Here is a tiny trained network, its code and every weight. The questions are about switching its units off for an input and a class, where a switched-off unit gives its printed mean instead of its output.

import numpy as np


def w(rows, s, z=0):
    codes = np.array(rows[::2]) - 128.0
    scale = np.full(codes.shape[1], s)
    scale[-1] = z or s
    return codes * scale


def f(y):
    return y / 2 * (1 + np.tanh(0.7978845608 * (y + 0.044715 * y**3)))


def log_softmax(a):
    a = a - a.max(-1, keepdims=True)
    return a - np.log(np.exp(a).sum(-1, keepdims=True))


def net(x, mask):
    res = np.array(x, float).reshape(1, 7) / 4 @ E
    y = f(res @ A[0][:, :-1].T + A[0][:, -1])
    res = res + np.where(mask, y, B[0][:, -1]) @ B[0][:, :-1]
    return log_softmax(res[-1] @ U[:, :-1].T + U[:, -1])


A, B = {}, {}
E = w([
[104,127,109,128,103,140,183],'x0',
[11,89,210,149,125,122,91],'x1',
[108,123,110,134,138,95,158],'x2',
[175,87,245,150,120,82,217],'x3',
[121,142,131,125,151,114,144],'x4',
[119,217,152,55,5,74,124],'x5',
[114,88,109,97,107,130,148],'x6',
],0.011)
A[0] = w([
[110,69,125,147,173,165,131,153],'N1',
[76,102,172,115,113,147,97,224],'N2',
[185,90,83,141,86,126,133,157],'N3',
[76,164,36,83,143,143,55,7],'N4',
[184,142,75,79,151,98,147,210],'N5',
[13,109,186,140,110,141,100,247],'N6',
[133,172,150,96,59,76,113,107],'N7',
[116,234,147,61,29,37,88,126],'N8',
[250,138,43,117,114,100,145,187],'N9',
[154,66,110,231,196,226,134,89],'N10',
[220,66,236,137,102,76,183,22],'N11',
[2,128,165,115,146,127,103,222],'N12',
[128,101,111,125,215,137,149,108],'N13',
[221,165,59,91,144,153,167,223],'N14',
[99,161,24,128,119,154,82,38],'N15',
[192,103,155,146,103,113,185,101],'N16',
],0.0092,0.0018)
B[0] = w([
[158,97,120,103,86,119,156,185],'N1',
[161,144,128,166,64,135,96,180],'N2',
[115,127,147,145,90,115,132,153],'N3',
[69,170,61,123,157,215,136,205],'N4',
[135,167,133,131,85,120,94,174],'N5',
[156,200,188,178,54,94,87,220],'N6',
[198,64,62,62,160,147,214,192],'N7',
[198,56,73,63,130,124,181,249],'N8',
[104,176,254,239,84,51,115,206],'N9',
[204,40,101,61,115,107,187,235],'N10',
[23,174,93,162,253,235,89,224],'N11',
[110,175,172,175,63,51,98,211],'N12',
[149,78,110,95,103,111,182,178],'N13',
[162,192,196,168,71,85,55,202],'N14',
[56,133,112,131,175,212,125,195],'N15',
[77,166,92,137,164,127,94,175],'N16',
],0.0093,0.014)
U = w([
[160,194,195,181,22,33,64,242],'0',
[255,60,76,58,108,101,195,120],'1',
[17,179,86,142,200,223,96,6],'2',
],0.011,0.0017)

Each question gives the input, the list of numbers given to net, and the class t.
The units are the neurons (one row each of A and B). Each row of codes is followed by its name. A weight is (code - 128) times the scale printed after its matrix; where a second scale follows, it is the last column's (A, B and U).
mask holds one flag per neuron, in row order. A switched-off neuron (its flag False) gives its mean, the last column of its row in B, instead of its output. The means were averaged over made-up inputs and are rounded, as every weight is.
A unit's drop is (log p(t) with every unit on - log p(t) with that unit switched off) / (log p(t) with every unit on - log p(t) with every unit switched off).
The circuit of an input: a set's keep is (log p(t) with only the set's units on - log p(t) with every unit switched off) / (log p(t) with every unit on - log p(t) with every unit switched off). Starting from the 12 units with the biggest drops (on a tie, the unit counted first), units are removed one at a time, each time the one whose removal leaves the highest keep (on an exact tie, the one counted first), for as long as the keep stays at least 0.8.
units of the circuit, in order: the units of the circuit, biggest drop first
k most important neurons: the k neurons with the biggest drops, biggest first
drop of u: that unit's drop, to one decimal
input [8,0,-8,8,4,-4,-2], class 2: units of the circuit, in order => N11
input [-4,7,-3,-5,5,-8,-1], class 1: 2 most important neurons => N10; N9
input [7,-2,4,-5,2,6,3], class 1: 2 most important neurons => N8; N11
input [5,6,-8,-5,-4,7,-7], class 1: 3 most important neurons => N8; N7; N9
input [5,-1,6,1,-3,0,7], class 0: 4 most important neurons => N8; N11; N10; N4
input [-4,1,0,-5,0,4,4], class 2: 2 most important neurons => N10; N4
input [2,-8,3,-1,5,7,5], class 0: 2 most important neurons => N9; N14
input [-4,-6,8,-6,7,-5,8], class 0: 3 most important neurons => N9; N14; N11
input [-6,6,1,-3,-1,-6,4], class 0: 3 most important neurons => N12; N8; N6
input [7,8,4,-6,3,2,-7], class 0: 2 most important neurons => N12; N6
input [0,-5,6,-8,6,-8,-3], class 1: 4 most important neurons => N10; N11; N13; N1
input [-5,-5,3,-5,2,-2,-2], class 0: 3 most important neurons => N11; N9; N14
input [-6,-2,0,4,0,4,8], class 1: 3 most important neurons => N8; N7; N4
input [-3,6,-8,5,3,-8,-1], class 1: units of the circuit, in order => N10
input [6,0,2,8,3,4,3], class 2: drop of N11 => 0.7
input [0,4,-5,7,-1,5,4], class 2: drop of N11 => 1.1
input [-1,1,0,6,-1,-3,0], class 2: drop of N11 => 0.5
